Below is a small trained network, with its code and all its weights. Each question gives an input and a class and asks what happens when units are switched off, that is, made to give their printed mean instead of their output.

import numpy as np


def w(rows, s, z=0):
    codes = np.array(rows[::2]) - 128.0
    scale = np.full(codes.shape[1], s)
    scale[-1] = z or s
    return codes * scale


def f(y):
    return y / 2 * (1 + np.tanh(0.7978845608 * (y + 0.044715 * y**3)))


def log_softmax(a):
    a = a - a.max(-1, keepdims=True)
    return a - np.log(np.exp(a).sum(-1, keepdims=True))


def net(x, mask):
    res = np.array(x, float).reshape(1, 6) / 4 @ E
    y = f(res @ A[0][:, :-1].T + A[0][:, -1])
    res = res + np.where(mask, y, B[0][:, -1]) @ B[0][:, :-1]
    return log_softmax(res[-1] @ U[:, :-1].T + U[:, -1])


A, B = {}, {}
E = w([
[113,145,125,110,132,133,131,125,125],'x0',
[61,5,223,80,130,163,172,111,116],'x1',
[167,141,185,60,96,1,120,237,107],'x2',
[131,117,120,126,127,141,99,142,111],'x3',
[150,155,152,128,83,155,150,156,157],'x4',
[190,89,94,72,240,146,137,175,207],'x5',
],0.01)
A[0] = w([
[80,57,170,148,130,220,146,94,147,147],'N1',
[162,197,35,218,141,160,109,89,152,200],'N2',
[208,90,91,48,250,169,140,175,233,176],'N3',
[136,182,68,191,147,169,113,107,141,204],'N4',
[97,139,145,166,88,122,138,119,82,254],'N5',
[105,40,235,41,101,61,133,170,110,81],'N6',
[116,109,127,144,151,114,137,120,127,138],'N7',
[188,145,111,89,178,99,121,146,157,136],'N8',
[117,100,118,131,153,211,143,83,165,152],'N9',
[111,138,153,105,101,64,127,148,122,175],'N10',
[195,230,65,130,116,12,104,179,97,153],'N11',
],0.013,0.0081)
B[0] = w([
[49,81,136,143,137,191,124,96,136,201],'N1',
[190,209,62,104,160,141,175,195,68,226],'N2',
[171,89,166,114,249,147,201,154,252,247],'N3',
[175,188,73,77,114,139,132,138,81,200],'N4',
[63,142,105,142,61,126,70,91,17,200],'N5',
[171,218,29,112,144,173,172,179,93,215],'N6',
[147,160,155,134,77,186,124,131,150,135],'N7',
[116,138,80,140,75,93,94,171,207,182],'N8',
[90,103,157,145,149,202,160,97,129,189],'N9',
[186,141,149,115,136,71,111,99,78,185],'N10',
[133,64,221,153,104,16,97,103,153,253],'N11',
],0.017,0.022)
U = w([
[161,178,75,116,108,109,125,142,46,250],'0',
[211,152,75,88,194,129,164,167,175,206],'1',
[167,100,208,170,96,30,57,100,104,40],'2',
[156,76,150,153,138,27,80,151,255,30],'3',
[25,86,100,183,101,177,83,52,134,122],'4',
[91,33,185,154,189,177,169,101,178,75],'5',
],0.0083,0.0024)

Each question gives the input, the list of numbers given to net, and the class t.
The units are the neurons (one row each of A and B). Each row of codes is followed by its name. A weight is (code - 128) times the scale printed after its matrix; where a second scale follows, it is the last column's (A, B and U).
mask holds one flag per neuron, in row order. A switched-off neuron (its flag False) gives its mean, the last column of its row in B, instead of its output. The means were averaged over made-up inputs and are rounded, as every weight is.
A unit's drop is (log p(t) with every unit on - log p(t) with that unit switched off) / (log p(t) with every unit on - log p(t) with every unit switched off).
The circuit of an input: a set's keep is (log p(t) with only the set's units on - log p(t) with every unit switched off) / (log p(t) with every unit on - log p(t) with every unit switched off). Starting from all 11 units, units are removed one at a time, each time the one whose removal leaves the highest keep (on an exact tie, the one counted first), for as long as the keep stays at least 0.8.
circuit, biggest first: the units of the circuit, biggest drop first
most important unit: the unit with the biggest drop
top k neurons: the k neurons with the biggest drops, biggest first
drop of u: that unit's drop, to one decimal
input [4,-8,5,6,5,-5], class 2: top neuron -> (N11)
input [0,-4,1,5,-5,6], class 3: top 2 neurons -> (N6 N11)
input [4,-5,1,-6,-2,6], class 3: top 2 neurons -> (N11 N6)
input [7,-1,1,-7,-5,2], class 3: top 2 neurons -> (N6 N2)
input [-8,-8,4,5,-2,-1], class 2: top 2 neurons -> (N11 N3)
input [-2,0,2,2,1,0], class 2: circuit, biggest first -> (N3 N2)
input [-4,7,0,6,-8,-4], class 4: top 2 neurons -> (N1 N2)
input [-6,-7,1,0,3,-1], class 2: top 2 neurons -> (N11 N6)
input [-3,7,0,0,5,8], class 5: top 2 neurons -> (N2 N1)
input [2,1,4,-1,-3,-1], class 0: top 2 neurons -> (N3 N6)
input [8,-7,1,2,-5,7], class 3: top 2 neurons -> (N11 N6)
input [5,4,8,5,3,0], class 0: top 2 neurons -> (N3 N6)
input [-2,1,-7,-3,4,-8], class 4: top 2 neurons -> (N1 N6)
input [7,0,2,5,2,6], class 3: most important unit -> N2
input [-8,-8,3,3,7,-8], class 2: drop of N11 -> 2.2
input [-5,5,5,6,-7,-4], class 0: drop of N11 -> 0.0
input [3,3,-3,2,0,-2], class 4: drop of N3 -> 0.3
input [-1,-8,4,-8,1,-8], class 2: drop of N11 -> 1.6
